Here is a tiny trained network, its code and every weight. The questions are about switching its units off for an input and a class, where a switched-off unit gives its printed mean instead of its output.

import numpy as np


def w(rows, s, z=0):
    codes = np.array(rows[::2]) - 128.0
    scale = np.full(codes.shape[1], s)
    scale[-1] = z or s
    return codes * scale


def norm(h):
    return h / np.sqrt((h * h).mean(-1, keepdims=True) + 1e-5)


def f(y):
    return np.maximum(y, 0)


def log_softmax(a):
    a = a - a.max(-1, keepdims=True)
    return a - np.log(np.exp(a).sum(-1, keepdims=True))


def net(x, mask):
    res = np.array(x, float).reshape(1, 8) / 4 @ E
    u = 0
    for l in range(4):
        y = f(norm(res) @ A[l][:, :-1].T + A[l][:, -1])
        res = res + np.where(mask[u : u + 5], y, B[l][:, -1]) @ B[l][:, :-1]
        u += 5
    return log_softmax(norm(res)[-1] @ U[:, :-1].T + U[:, -1])


A, B = {}, {}
E = w([
[124,135,121,129,129,123],'x0',
[126,129,126,131,128,127],'x1',
[114,158,99,128,132,105],'x2',
[175,181,170,158,169,92],'x3',
[155,198,101,154,130,235],'x4',
[129,125,130,128,127,130],'x5',
[124,131,124,130,128,125],'x6',
[81,128,110,108,254,196],'x7',
],0.0076)
A[0] = w([
[117,155,133,137,137,93,96],'0.n1',
[131,105,130,152,97,80,63],'0.n2',
[231,83,112,95,157,119,247],'0.n3',
[167,142,158,195,176,100,166],'0.n4',
[54,102,146,128,254,154,250],'0.n5',
],0.0095,0.0021)
B[0] = w([
[112,64,186,38,60,92,145],'0.n1',
[244,62,58,179,177,156,165],'0.n2',
[18,76,185,145,112,137,163],'0.n3',
[190,185,198,51,144,8,174],'0.n4',
[176,18,114,28,138,3,254],'0.n5',
],0.0061,0.0087)
A[1] = w([
[186,117,157,149,103,43,192],'1.n1',
[192,123,99,95,248,175,85],'1.n2',
[170,184,136,181,71,155,158],'1.n3',
[141,75,76,122,133,145,75],'1.n4',
[154,186,169,164,126,123,1],'1.n5',
],0.011,0.0026)
B[1] = w([
[114,120,156,183,162,152,254],'1.n1',
[145,145,164,220,87,131,192],'1.n2',
[105,64,135,51,159,153,177],'1.n3',
[29,117,114,175,76,114,178],'1.n4',
[7,122,150,90,182,159,146],'1.n5',
],0.014,0.0096)
A[2] = w([
[152,219,145,177,105,173,163],'2.n1',
[105,66,147,68,225,98,231],'2.n2',
[119,15,84,155,63,183,137],'2.n3',
[102,72,50,32,2,174,221],'2.n4',
[116,195,96,145,158,222,7],'2.n5',
],0.0069,0.0017)
B[2] = w([
[137,2,130,110,180,87,145],'2.n1',
[146,161,123,64,117,185,254],'2.n2',
[134,189,119,112,73,93,249],'2.n3',
[227,98,151,136,201,170,215],'2.n4',
[130,107,147,235,67,68,136],'2.n5',
],0.0098,0.0068)
A[3] = w([
[41,101,86,141,61,94,194],'3.n1',
[56,194,162,136,70,125,221],'3.n2',
[148,156,112,157,34,77,102],'3.n3',
[135,62,191,208,162,155,252],'3.n4',
[254,182,58,137,139,231,144],'3.n5',
],0.0077,0.0024)
B[3] = w([
[88,131,127,103,32,146,197],'3.n1',
[115,64,10,177,47,229,159],'3.n2',
[120,200,40,168,134,157,165],'3.n3',
[139,229,62,146,127,128,254],'3.n4',
[209,37,126,130,141,161,164],'3.n5',
],0.011,0.0085)
U = w([
[98,143,73,199,64,117,251],'0',
[170,232,182,254,201,63,77],'1',
[233,66,118,100,155,178,111],'2',
[44,181,178,67,195,199,67],'3',
[56,45,138,49,95,48,97],'4',
[170,101,201,76,237,18,90],'5',
],0.017,0.003)

Each question gives the input, the list of numbers given to net, and the class t.
The units are the neurons (one row each of A and B). Each row of codes is followed by its name. A weight is (code - 128) times the scale printed after its matrix; where a second scale follows, it is the last column's (A, B and U).
mask holds one flag per neuron, layer by layer. A switched-off neuron (its flag False) gives its mean, the last column of its row in B, instead of its output. The means were averaged over made-up inputs and are rounded, as every weight is.
A unit's drop is (log p(t) with every unit on - log p(t) with that unit switched off) / (log p(t) with every unit on - log p(t) with every unit switched off).
The circuit of an input: a set's keep is (log p(t) with only the set's units on - log p(t) with every unit switched off) / (log p(t) with every unit on - log p(t) with every unit switched off). Starting from the 12 units with the biggest drops (on a tie, the unit counted first), units are removed one at a time, each time the one whose removal leaves the highest keep (on an exact tie, the one counted first), for as long as the keep stays at least 0.8.
circuit, biggest first: the units of the circuit, biggest drop first
k most important neurons: the k neurons with the biggest drops, biggest first
k most important neurons of layer l: the k neurons of layer l with the biggest drops, biggest first
input [4,-7,8,-7,5,-4,2,6], class 0: circuit, biggest first -> (1.n2)
input [-1,5,6,-1,7,4,3,-6], class 2: circuit, biggest first -> (1.n3; 2.n4)
input [4,0,0,-1,0,-7,1,1], class 4: 2 most important neurons -> (0.n5; 0.n2)
input [0,0,5,3,0,-2,-3,-6], class 1: 3 most important neurons of layer 3 -> (3.n4; 3.n1; 3.n2)
input [-7,2,5,3,2,4,-5,-8], class 3: circuit, biggest first -> (0.n5; 1.n3; 1.n5)
input [-7,6,2,7,3,5,8,-2], class 3: circuit, biggest first -> (0.n5; 1.n5)
input [-3,-8,-8,-6,-8,-7,1,0], class 0: circuit, biggest first -> (1.n3; 0.n5)
input [1,1,-2,5,6,5,-1,-8], class 3: 2 most important neurons -> (1.n3; 1.n5)
input [0,-3,-2,1,6,-3,-7,0], class 3: 2 most important neurons -> (0.n5; 1.n3)
input [-5,3,3,-1,-3,3,-4,5], class 4: 2 most important neurons -> (0.n5; 2.n4)
input [-2,-6,1,-7,3,-8,2,-2], class 2: 3 most important neurons -> (2.n4; 1.n1; 0.n5)
input [5,-6,-2,1,4,1,-7,-1], class 3: circuit, biggest first -> (0.n5; 1.n5)
input [8,-1,-1,0,0,5,3,4], class 4: 2 most important neurons -> (0.n5; 2.n4)
input [-5,2,-4,4,-8,4,-2,-3], class 1: most important neuron of layer 1 -> (1.n1)
input [7,-6,-6,8,1,-1,-3,-4], class 3: 2 most important neurons -> (0.n5; 1.n5)
input [-7,-4,-4,-4,1,-5,-7,4], class 0: 2 most important neurons -> (1.n2; 1.n4)
input [-2,3,-8,0,0,-8,-4,6], class 4: circuit, biggest first -> (0.n5; 2.n4)
input [8,1,3,1,8,-8,-1,4], class 1: 3 most important neurons -> (2.n1; 1.n2; 2.n3)
input [1,2,8,5,8,0,-4,-4], class 3: 2 most important neurons -> (1.n5; 1.n3)
input [-8,1,-8,8,-3,-8,6,3], class 5: circuit, biggest first -> (0.n5)
input [-3,1,4,3,-8,7,-3,-2], class 1: 2 most important neurons -> (0.n5; 1.n1)
input [-5,-5,6,2,2,4,7,-7], class 3: circuit, biggest first -> (0.n5; 1.n3; 1.n5)
input [2,8,-5,-5,-7,1,4,0], class 0: 2 most important neurons -> (1.n3; 0.n5)
input [4,-2,8,-1,1,2,-5,-8], class 2: 3 most important neurons of layer 1 -> (1.n3; 1.n2; 1.n4)
input [-6,-3,-1,-7,8,-2,4,-1], class 2: circuit, biggest first -> (2.n4; 1.n1)
input [6,-3,-6,-8,3,5,7,0], class 2: 3 most important neurons of layer 1 -> (1.n1; 1.n2; 1.n5)
input [-7,-4,5,-7,-1,-5,-4,5], class 4: circuit, biggest first -> (0.n5)
input [4,-2,-5,0,1,-1,3,-6], class 2: 2 most important neurons -> (0.n5; 1.n3)
